Here is a tiny trained network, its code and every weight. The questions are about switching its units off for an input and a class, where a switched-off unit gives its printed mean instead of its output.

import numpy as np


def w(rows, s, z=0):
    codes = np.array(rows[::2]) - 128.0
    scale = np.full(codes.shape[1], s)
    scale[-1] = z or s
    return codes * scale


def f(y):
    return y / 2 * (1 + np.tanh(0.7978845608 * (y + 0.044715 * y**3)))


def log_softmax(a):
    a = a - a.max(-1, keepdims=True)
    return a - np.log(np.exp(a).sum(-1, keepdims=True))


def net(x, mask):
    res = np.array(x, float).reshape(1, 8) / 4 @ E
    y = f(res @ A[0][:, :-1].T + A[0][:, -1])
    res = res + np.where(mask, y, B[0][:, -1]) @ B[0][:, :-1]
    return log_softmax(res[-1] @ U[:, :-1].T + U[:, -1])


A, B = {}, {}
E = w([
[126,128,129,130,129,128],'x0',
[90,213,42,104,139,42],'x1',
[57,127,116,33,190,217],'x2',
[235,180,169,6,60,130],'x3',
[129,128,130,129,128,130],'x4',
[129,252,208,181,172,180],'x5',
[128,129,127,128,129,127],'x6',
[239,127,21,157,218,194],'x7',
],0.0047)
A[0] = w([
[128,144,137,134,133,132,82],'n1',
[128,128,127,128,126,129,131],'n2',
[77,106,115,185,147,131,82],'n3',
[219,128,140,241,76,37,7],'n4',
[124,223,171,167,152,162,73],'n5',
[63,127,114,46,174,196,28],'n6',
[128,46,73,91,98,106,72],'n7',
[71,103,118,189,153,131,88],'n8',
[184,133,73,144,167,163,75],'n9',
[75,104,117,187,150,130,83],'n10',
[60,126,184,113,90,101,93],'n11',
[189,158,151,57,94,128,113],'n12',
[64,127,182,112,94,99,85],'n13',
[197,158,154,54,90,127,119],'n14',
[76,105,115,187,148,131,77],'n15',
[59,126,185,112,90,101,93],'n16',
[128,38,72,84,104,99,80],'n17',
[185,132,76,142,170,161,81],'n18',
[127,128,127,128,126,129,119],'n19',
[75,105,116,187,148,131,81],'n20',
[63,126,115,34,178,201,17],'n21',
[126,38,72,85,100,101,81],'n22',
[60,125,188,110,94,98,89],'n23',
[70,103,116,191,150,133,86],'n24',
[154,33,220,151,117,215,33],'n25',
[182,130,86,138,171,154,73],'n26',
[126,216,172,163,155,156,69],'n27',
[126,220,172,165,154,159,69],'n28',
[150,63,184,150,120,187,31],'n29',
[190,156,153,58,98,126,108],'n30',
[69,247,31,98,134,54,4],'n31',
[188,133,68,144,170,165,89],'n32',
[128,127,128,128,129,128,132],'n33',
],0.011,0.0029)
B[0] = w([
[127,123,136,126,131,125,119],'n1',
[129,128,128,128,128,128,129],'n2',
[134,130,104,88,134,139,175],'n3',
[126,126,151,127,3,137,237],'n4',
[129,125,197,112,160,131,206],'n5',
[134,125,148,125,39,132,200],'n6',
[128,128,186,120,160,130,192],'n7',
[131,130,100,81,136,143,187],'n8',
[121,127,108,174,141,158,192],'n9',
[133,131,102,85,135,141,180],'n10',
[130,128,113,176,140,166,210],'n11',
[123,125,85,77,143,144,240],'n12',
[129,129,113,173,138,162,202],'n13',
[126,129,81,72,144,147,254],'n14',
[130,130,102,86,134,139,177],'n15',
[130,127,113,176,140,167,212],'n16',
[126,134,195,119,164,130,203],'n17',
[123,128,108,173,141,159,193],'n18',
[128,128,128,128,128,127,125],'n19',
[129,130,101,85,135,140,179],'n20',
[133,130,146,127,25,132,210],'n21',
[127,134,195,118,164,130,204],'n22',
[131,128,113,177,140,166,211],'n23',
[128,129,99,80,136,143,188],'n24',
[128,131,97,152,149,15,233],'n25',
[124,130,110,167,138,154,178],'n26',
[126,123,190,113,157,131,197],'n27',
[125,124,194,112,159,130,201],'n28',
[121,133,117,141,132,67,175],'n29',
[127,128,87,78,142,143,236],'n30',
[131,119,91,155,146,8,235],'n31',
[127,129,108,180,142,164,205],'n32',
[130,129,128,128,128,128,129],'n33',
],0.048,0.0046)
U = w([
[129,140,61,38,157,164,240],'0',
[121,136,101,229,157,191,195],'1',
[121,133,238,105,179,127,117],'2',
[132,134,146,129,1,125,89],'3',
[123,128,84,159,153,3,6],'4',
],0.0065,0.0014)

Each question gives the input, the list of numbers given to net, and the class t.
The units are the neurons (one row each of A and B). Each row of codes is followed by its name. A weight is (code - 128) times the scale printed after its matrix; where a second scale follows, it is the last column's (A, B and U).
mask holds one flag per neuron, in row order. A switched-off neuron (its flag False) gives its mean, the last column of its row in B, instead of its output. The means were averaged over made-up inputs and are rounded, as every weight is.
A unit's drop is (log p(t) with every unit on - log p(t) with that unit switched off) / (log p(t) with every unit on - log p(t) with every unit switched off).
The circuit of an input: a set's keep is (log p(t) with only the set's units on - log p(t) with every unit switched off) / (log p(t) with every unit on - log p(t) with every unit switched off). Starting from the 12 units with the biggest drops (on a tie, the unit counted first), units are removed one at a time, each time the one whose removal leaves the highest keep (on an exact tie, the one counted first), for as long as the keep stays at least 0.8.
units of the circuit, in order: the units of the circuit, biggest drop first
unit that matters most: the unit with the biggest drop
k most important neurons: the k neurons with the biggest drops, biggest first
drop when u is switched off: that unit's drop, to one decimal
input [-6,6,-3,6,8,3,7,8], class 1: units of the circuit, in order -> n32
input [-8,0,0,-7,-4,1,-8,-8], class 1: 2 most important neurons -> n23; n16
input [-4,3,8,-4,6,-4,-6,-5], class 3: 2 most important neurons -> n21; n6
input [-7,-6,-4,-2,-8,-4,-5,-5], class 4: 2 most important neurons -> n25; n29
input [-4,-1,5,-4,0,0,-6,-1], class 3: units of the circuit, in order -> n21; n6
input [0,-6,5,2,-7,-5,2,-5], class 4: 3 most important neurons -> n25; n29; n4
input [8,6,4,-5,1,-1,-7,4], class 4: 2 most important neurons -> n31; n14
input [2,-7,7,4,-1,5,-7,0], class 3: 3 most important neurons -> n21; n6; n31
input [-5,-6,-3,-1,-4,-3,-4,5], class 4: 2 most important neurons -> n25; n29
input [-1,7,-7,-7,6,5,-5,-7], class 0: 2 most important neurons -> n24; n8
input [2,4,-5,3,5,1,-6,-5], class 1: 2 most important neurons -> n21; n6
input [-6,8,-8,-7,2,3,-5,6], class 3: 3 most important neurons -> n4; n25; n14
input [-8,0,5,-5,-1,8,-8,-7], class 2: 4 most important neurons -> n5; n28; n27; n32
input [6,-2,7,2,-8,-2,4,7], class 1: unit that matters most -> n32
input [-5,-7,8,-5,-5,6,-4,1], class 3: 3 most important neurons -> n21; n6; n31
input [8,4,-3,-7,5,-8,-5,6], class 2: 3 most important neurons -> n17; n22; n7
input [4,6,5,-4,6,5,3,1], class 4: 2 most important neurons -> n31; n4
input [1,-7,6,5,2,6,-4,-6], class 4: 3 most important neurons -> n25; n29; n4
input [6,-2,-4,-8,-6,0,7,-8], class 0: drop when n15 is switched off -> 0.5
input [-4,4,7,-3,7,2,-6,5], class 3: units of the circuit, in order -> n21
input [7,-6,-8,-5,-2,-2,1,1], class 3: drop when n4 is switched off -> 2.6
input [-1,-3,-2,7,-4,8,2,3], class 2: drop when n20 is switched off -> 0.2
input [-8,5,0,-8,-8,7,7,-7], class 0: drop when n10 is switched off -> 0.1
